Below is a small trained network, with its code and all its weights. Each question gives an input and a target symbol and asks what happens when units are switched off, that is, made to give their printed mean instead of their output.

import numpy as np


def w(rows, s, z=0):
    codes = np.array(rows[::2]) - 128.0
    scale = np.full(codes.shape[1], s)
    scale[-1] = z or s
    return codes * scale


def norm(h):
    return h / np.sqrt((h * h).mean(-1, keepdims=True) + 1e-5)


def f(y):
    return y / 2 * (1 + np.tanh(0.7978845608 * (y + 0.044715 * y**3)))


def softmax(a):
    e = np.exp(a - a.max(-1, keepdims=True))
    return e / e.sum(-1, keepdims=True)


def log_softmax(a):
    a = a - a.max(-1, keepdims=True)
    return a - np.log(np.exp(a).sum(-1, keepdims=True))


def net(x, mask):
    ids = ['αβγεζηθλμξσφψω'.index(c) for c in x.split()]
    T = len(ids)
    res = E[ids] + P[:T]
    u = 0
    for l in range(3):
        q, k, v = (norm(res) @ M[l].T for M in (Q, K, V))
        z = softmax(np.where(np.tri(T) > 0, q @ k.T / 2**0.5, -1e9)) @ v
        res = res + np.where(mask[u], z, O[l][:, -1]) @ O[l][:, :-1]
        u += 1
        y = f(norm(res) @ A[l][:, :-1].T + A[l][:, -1])
        res = res + np.where(mask[u : u + 8], y, B[l][:, -1]) @ B[l][:, :-1]
        u += 8
    return log_softmax(norm(res)[-1] @ U[:, :-1].T + U[:, -1])


Q, K, V, O, A, B = {}, {}, {}, {}, {}, {}
E = w([
[69,4,145],'α',
[123,60,45],'β',
[183,253,169],'γ',
[183,201,135],'ε',
[98,18,174],'ζ',
[139,205,106],'η',
[140,110,70],'θ',
[108,29,195],'λ',
[162,214,112],'μ',
[139,106,67],'ξ',
[141,205,105],'σ',
[104,19,179],'φ',
[109,17,193],'ψ',
[101,18,172],'ω',
],0.005)
P = w([
[172,112,109],'0',
[138,126,226],'1',
[123,132,87],'2',
[2,97,198],'3',
[123,137,92],'4',
[121,81,139],'5',
[124,140,94],'6',
[123,75,118],'7',
[125,145,96],'8',
[117,69,107],'9',
[128,149,97],'10',
[139,67,99],'11',
],0.0076)
Q[0] = w([
[38,157,254],'0.h0',
[48,157,128],'0.h0',
],0.0046)
K[0] = w([
[152,236,149],'0.h0',
[116,196,254],'0.h0',
],0.0035)
V[0] = w([
[58,128,65],'0.h0',
[66,67,4],'0.h0',
],0.0024)
O[0] = w([
[253,52,40,134],'0.h0',
[3,68,58,255],'0.h0',
],0.0029,0.00092)
A[0] = w([
[92,127,137,13],'0.n0',
[170,95,111,80],'0.n1',
[48,162,1,194],'0.n2',
[119,111,202,132],'0.n3',
[200,196,210,192],'0.n4',
[122,213,109,33],'0.n5',
[203,142,100,249],'0.n6',
[114,39,178,178],'0.n7',
],0.005,0.0016)
B[0] = w([
[199,138,132,101],'0.n0',
[127,172,175,141],'0.n1',
[114,166,252,253],'0.n2',
[160,220,199,134],'0.n3',
[44,101,131,129],'0.n4',
[157,33,96,103],'0.n5',
[59,97,139,181],'0.n6',
[120,253,32,231],'0.n7',
],0.0035,0.0026)
Q[1] = w([
[173,252,147],'1.h0',
[134,4,12],'1.h0',
],0.0049)
K[1] = w([
[168,206,254],'1.h0',
[122,91,43],'1.h0',
],0.0068)
V[1] = w([
[149,193,249],'1.h0',
[178,118,212],'1.h0',
],0.0019)
O[1] = w([
[43,2,89,6],'1.h0',
[154,96,103,52],'1.h0',
],0.0053,0.0013)
A[1] = w([
[118,143,113,127],'1.n0',
[100,70,81,68],'1.n1',
[158,172,149,94],'1.n2',
[166,112,87,179],'1.n3',
[150,156,62,129],'1.n4',
[95,78,236,151],'1.n5',
[137,134,130,85],'1.n6',
[128,155,255,254],'1.n7',
],0.0063,0.0016)
B[1] = w([
[108,170,149,161],'1.n0',
[127,178,130,193],'1.n1',
[118,45,41,110],'1.n2',
[16,142,138,189],'1.n3',
[114,37,252,245],'1.n4',
[123,122,248,239],'1.n5',
[120,120,119,99],'1.n6',
[2,55,168,253],'1.n7',
],0.003,0.0014)
Q[2] = w([
[92,251,126],'2.h0',
[80,182,124],'2.h0',
],0.013)
K[2] = w([
[254,89,119],'2.h0',
[201,123,96],'2.h0',
],0.0096)
V[2] = w([
[192,255,84],'2.h0',
[235,130,230],'2.h0',
],0.004)
O[2] = w([
[146,254,207,7],'2.h0',
[235,150,123,45],'2.h0',
],0.0085,0.0016)
A[2] = w([
[101,174,119,96],'2.n0',
[192,231,171,29],'2.n1',
[20,168,127,201],'2.n2',
[150,36,123,226],'2.n3',
[167,227,253,111],'2.n4',
[27,51,181,170],'2.n5',
[82,118,57,165],'2.n6',
[133,33,255,248],'2.n7',
],0.0054,0.0016)
B[2] = w([
[182,137,102,124],'2.n0',
[134,116,149,115],'2.n1',
[183,150,142,204],'2.n2',
[131,193,144,188],'2.n3',
[159,3,129,129],'2.n4',
[110,180,139,255],'2.n5',
[152,125,176,180],'2.n6',
[43,148,167,190],'2.n7',
],0.0062,0.005)
U = w([
[24,99,236,191],'α',
[108,236,196,255],'β',
[59,124,112,95],'γ',
[44,110,5,146],'ε',
[182,153,67,34],'ζ',
[210,87,226,100],'η',
[199,49,150,82],'θ',
[143,17,14,85],'λ',
[186,66,146,41],'μ',
[194,74,145,31],'ξ',
[190,93,188,17],'σ',
[178,116,71,45],'φ',
[153,58,45,44],'ψ',
[173,126,92,4],'ω',
],0.011,0.0041)

Each question gives the input, a string of symbols that net reads in full, and the target symbol t.
The units are the heads (2 rows each of Q, K, V and O) and the neurons (one row each of A and B). Each row of codes is followed by its name. A weight is (code - 128) times the scale printed after its matrix; where a second scale follows, it is the last column's (O, A, B and U).
mask holds one flag per unit, layer by layer, with each layer's heads first. A switched-off unit (its flag False) gives its mean, the last column of its rows in O or B, instead of its output. The means were averaged over made-up inputs and are rounded, as every weight is.
A unit's drop is (log p(t) with every unit on - log p(t) with that unit switched off) / (log p(t) with every unit on - log p(t) with every unit switched off).
The circuit of an input: a set's keep is (log p(t) with only the set's units on - log p(t) with every unit switched off) / (log p(t) with every unit on - log p(t) with every unit switched off). Starting from the 12 units with the biggest drops (on a tie, the unit counted first), units are removed one at a time, each time the one whose removal leaves the highest keep (on an exact tie, the one counted first), for as long as the keep stays at least 0.8.
circuit, biggest first: the units of the circuit, biggest drop first
k most important neurons: the k neurons with the biggest drops, biggest first
k most important neurons of layer l: the k neurons of layer l with the biggest drops, biggest first
input β γ ψ θ ξ β λ η β θ, target β: 3 most important neurons	0.n2; 1.n7; 0.n7
input ε η σ ζ ε β ε β η, target ε: 3 most important neurons of layer 2	2.n7; 2.n5; 2.n2
input α η ψ β β ω β ψ θ, target α: circuit, biggest first	0.n7; 0.n2
input θ φ γ ε φ ψ β ζ β μ, target α: circuit, biggest first	0.n7; 0.n2; 1.n7
input β β ψ, target β: 4 most important neurons of layer 0	0.n7; 0.n3; 0.n2; 0.n6
input α ζ ε, target α: 3 most important neurons of layer 1	1.n3; 1.n5; 1.n7
input ε λ ψ ζ ψ β ε ε λ β ψ, target ε: 4 most important neurons of layer 1	1.n3; 1.n4; 1.n5; 1.n1
input ε ε ω β φ β λ α λ, target ε: most important neuron	0.n4
input λ η ζ λ η, target λ: circuit, biggest first	2.h0; 1.h0
input α θ β, target α: 2 most important neurons	1.n3; 0.n7
input ε β η α φ, target ε: 4 most important neurons of layer 2	2.n2; 2.n5; 2.n7; 2.n3
input β β η ζ ε η α ζ ψ ε ω, target β: 4 most important neurons	1.n3; 0.n7; 0.n3; 1.n4
input λ β λ α γ θ ε β ε, target λ: 2 most important neurons of layer 1	1.n7; 1.n3
input β ψ ω, target β: 2 most important neurons	1.n3; 1.n7
input ε λ β η β ζ η β μ, target ε: 4 most important neurons	0.n7; 0.n4; 0.n6; 1.n3
input β β ζ, target β: most important neuron of layer 0	0.n3
input β ξ β β ω θ β λ ψ β β ε, target α: 3 most important neurons of layer 0	0.n7; 0.n3; 0.n6
input η β φ ε λ ε η, target η: 3 most important neurons	0.n2; 0.n3; 0.n5
input η β ξ λ ε ζ β ξ, target β: 4 most important neurons	1.n7; 0.n2; 1.n5; 0.n6
input ε ε η σ λ λ β β γ, target ε: most important neuron	0.n7
input λ φ β ε β η ε ε α, target λ: 3 most important neurons of layer 1	1.n7; 1.n3; 1.n4
input ε θ ε β η, target ε: 3 most important neurons of layer 2	2.n2; 2.n7; 2.n5
